Below is a small trained network, with its code and all its weights. Each question gives an input and a class and asks what happens when units are switched off, that is, made to give their printed mean instead of their output.

import numpy as np


def w(rows, s, z=0):
    codes = np.array(rows[::2]) - 128.0
    scale = np.full(codes.shape[1], s)
    scale[-1] = z or s
    return codes * scale


def norm(h):
    return h / np.sqrt((h * h).mean(-1, keepdims=True) + 1e-5)


def f(y):
    return y / 2 * (1 + np.tanh(0.7978845608 * (y + 0.044715 * y**3)))


def log_softmax(a):
    a = a - a.max(-1, keepdims=True)
    return a - np.log(np.exp(a).sum(-1, keepdims=True))


def net(x, mask):
    res = np.array(x, float).reshape(1, 7) / 4 @ E
    u = 0
    for l in range(3):
        y = f(norm(res) @ A[l][:, :-1].T + A[l][:, -1])
        res = res + np.where(mask[u : u + 13], y, B[l][:, -1]) @ B[l][:, :-1]
        u += 13
    return log_softmax(norm(res)[-1] @ U[:, :-1].T + U[:, -1])


A, B = {}, {}
E = w([
[129,128,129,128,128],'x0',
[191,64,126,97,151],'x1',
[128,128,130,128,128],'x2',
[186,143,109,148,7],'x3',
[126,127,128,128,128],'x4',
[128,127,126,127,128],'x5',
[110,66,126,255,131],'x6',
],0.0036)
A[0] = w([
[142,103,155,186,73,67],'0.n0',
[65,171,176,2,223,88],'0.n1',
[127,127,126,127,128,129],'0.n2',
[153,94,126,100,155,29],'0.n3',
[61,74,88,219,252,87],'0.n4',
[127,127,137,129,126,125],'0.n5',
[153,94,126,100,156,35],'0.n6',
[167,182,77,88,69,102],'0.n7',
[182,198,60,69,52,75],'0.n8',
[161,85,124,98,160,64],'0.n9',
[128,129,124,129,128,129],'0.n10',
[81,164,171,24,204,117],'0.n11',
[156,82,174,224,37,8],'0.n12',
],0.0039,0.0017)
B[0] = w([
[127,170,72,116,172,139],'0.n0',
[175,159,20,253,112,249],'0.n1',
[129,128,129,130,127,128],'0.n2',
[161,100,131,132,123,109],'0.n3',
[57,104,227,83,70,240],'0.n4',
[127,128,126,126,127,127],'0.n5',
[167,90,131,134,121,111],'0.n6',
[101,146,201,118,161,164],'0.n7',
[96,145,230,120,176,187],'0.n8',
[163,71,131,136,132,126],'0.n9',
[126,129,127,126,129,128],'0.n10',
[161,153,44,220,122,220],'0.n11',
[133,186,42,122,193,172],'0.n12',
],0.0037,0.0021)
A[1] = w([
[249,89,53,147,187,5],'1.n0',
[131,121,124,135,109,109],'1.n1',
[223,115,95,61,149,94],'1.n2',
[126,126,127,126,125,127],'1.n3',
[126,131,125,128,138,130],'1.n4',
[162,103,106,215,32,104],'1.n5',
[118,163,56,160,107,63],'1.n6',
[182,37,88,170,182,113],'1.n7',
[193,65,182,3,108,19],'1.n8',
[145,24,135,143,128,57],'1.n9',
[129,111,140,139,96,100],'1.n10',
[133,126,130,135,106,112],'1.n11',
[164,85,111,156,164,123],'1.n12',
],0.005,0.0022)
B[1] = w([
[55,102,64,64,44,227],'1.n0',
[117,132,126,119,147,121],'1.n1',
[101,73,106,163,79,199],'1.n2',
[125,126,127,129,131,126],'1.n3',
[131,128,126,132,123,130],'1.n4',
[132,155,78,72,208,202],'1.n5',
[153,145,124,155,188,167],'1.n6',
[161,152,130,42,99,250],'1.n7',
[155,109,130,255,159,192],'1.n8',
[136,158,153,74,168,162],'1.n9',
[109,128,128,114,148,118],'1.n10',
[123,131,131,118,142,123],'1.n11',
[147,140,122,78,108,173],'1.n12',
],0.0056,0.0018)
A[2] = w([
[145,37,211,73,84,113],'2.n0',
[128,128,128,128,128,128],'2.n1',
[89,154,225,202,124,89],'2.n2',
[253,151,87,66,127,141],'2.n3',
[172,7,61,156,161,123],'2.n4',
[128,128,128,128,129,128],'2.n5',
[134,189,174,113,78,69],'2.n6',
[126,127,128,127,120,126],'2.n7',
[128,128,128,128,128,128],'2.n8',
[114,198,49,211,80,72],'2.n9',
[127,127,128,127,123,126],'2.n10',
[129,128,127,131,133,132],'2.n11',
[210,49,183,78,32,2],'2.n12',
],0.0048,0.0026)
B[2] = w([
[177,182,142,152,250,200],'2.n0',
[128,128,128,128,128,128],'2.n1',
[116,91,65,81,36,201],'2.n2',
[23,48,130,149,74,245],'2.n3',
[157,201,180,42,61,208],'2.n4',
[129,128,128,128,128,128],'2.n5',
[141,115,154,66,133,128],'2.n6',
[122,125,127,125,131,128],'2.n7',
[128,128,128,128,128,128],'2.n8',
[209,133,171,98,252,254],'2.n9',
[124,126,127,126,130,127],'2.n10',
[133,130,128,131,125,131],'2.n11',
[89,145,113,218,231,181],'2.n12',
],0.0042,0.0018)
U = w([
[149,204,77,188,217,251],'0',
[142,69,42,43,84,244],'1',
[138,196,217,60,50,38],'2',
[214,73,184,228,80,49],'3',
[3,89,167,186,109,31],'4',
[141,69,228,66,227,40],'5',
],0.014,0.0015)

Each question gives the input, the list of numbers given to net, and the class t.
The units are the neurons (one row each of A and B). Each row of codes is followed by its name. A weight is (code - 128) times the scale printed after its matrix; where a second scale follows, it is the last column's (A, B and U).
mask holds one flag per neuron, layer by layer. A switched-off neuron (its flag False) gives its mean, the last column of its row in B, instead of its output. The means were averaged over made-up inputs and are rounded, as every weight is.
A unit's drop is (log p(t) with every unit on - log p(t) with that unit switched off) / (log p(t) with every unit on - log p(t) with every unit switched off).
The circuit of an input: a set's keep is (log p(t) with only the set's units on - log p(t) with every unit switched off) / (log p(t) with every unit on - log p(t) with every unit switched off). Starting from the 12 units with the biggest drops (on a tie, the unit counted first), units are removed one at a time, each time the one whose removal leaves the highest keep (on an exact tie, the one counted first), for as long as the keep stays at least 0.8.
units of the circuit, in order: the units of the circuit, biggest drop first
top k neurons: the k neurons with the biggest drops, biggest first
k most important neurons of layer l: the k neurons of layer l with the biggest drops, biggest first
drop of u: that unit's drop, to one decimal
input [5,0,-6,3,1,-3,0], class 2: units of the circuit, in order -> (0.n8)
input [5,0,-3,5,-3,7,4], class 0: units of the circuit, in order -> (0.n12 2.n9)
input [7,3,-8,4,-1,5,0], class 3: units of the circuit, in order -> (0.n1 1.n8)
input [-6,6,-7,0,-3,-5,8], class 5: top 3 neurons -> (0.n1 0.n4 0.n11)
input [5,6,5,2,7,-3,-1], class 3: top 2 neurons -> (1.n8 0.n1)
input [4,7,5,-4,5,3,0], class 1: top 2 neurons -> (1.n0 0.n8)
input [2,5,-1,1,-8,-2,6], class 1: top 2 neurons -> (0.n12 0.n8)
input [-2,2,5,-2,7,-6,5], class 5: 2 most important neurons of layer 2 -> (2.n0 2.n3)
input [-4,0,4,-1,7,-4,-5], class 0: 3 most important neurons of layer 0 -> (0.n1 0.n8 0.n7)
input [1,2,7,4,6,3,0], class 3: top 2 neurons -> (0.n1 0.n11)
input [7,-2,3,-8,8,-2,1], class 4: 2 most important neurons of layer 0 -> (0.n4 0.n12)
input [2,-5,1,5,3,7,1], class 0: 2 most important neurons of layer 0 -> (0.n4 0.n12)
input [7,5,1,1,-2,6,6], class 1: 2 most important neurons of layer 0 -> (0.n12 0.n8)
input [4,0,-3,-6,5,-7,-2], class 0: units of the circuit, in order -> (0.n1)
input [-1,2,-2,3,-2,-5,-1], class 3: drop of 1.n8 -> 0.2
input [-5,-7,2,5,4,6,8], class 0: drop of 1.n5 -> 0.1
input [-1,4,2,6,-5,-5,-8], class 3: drop of 1.n8 -> 0.3
input [8,-7,0,2,8,-2,4], class 0: 2 most important neurons of layer 2 -> (2.n9 2.n3)
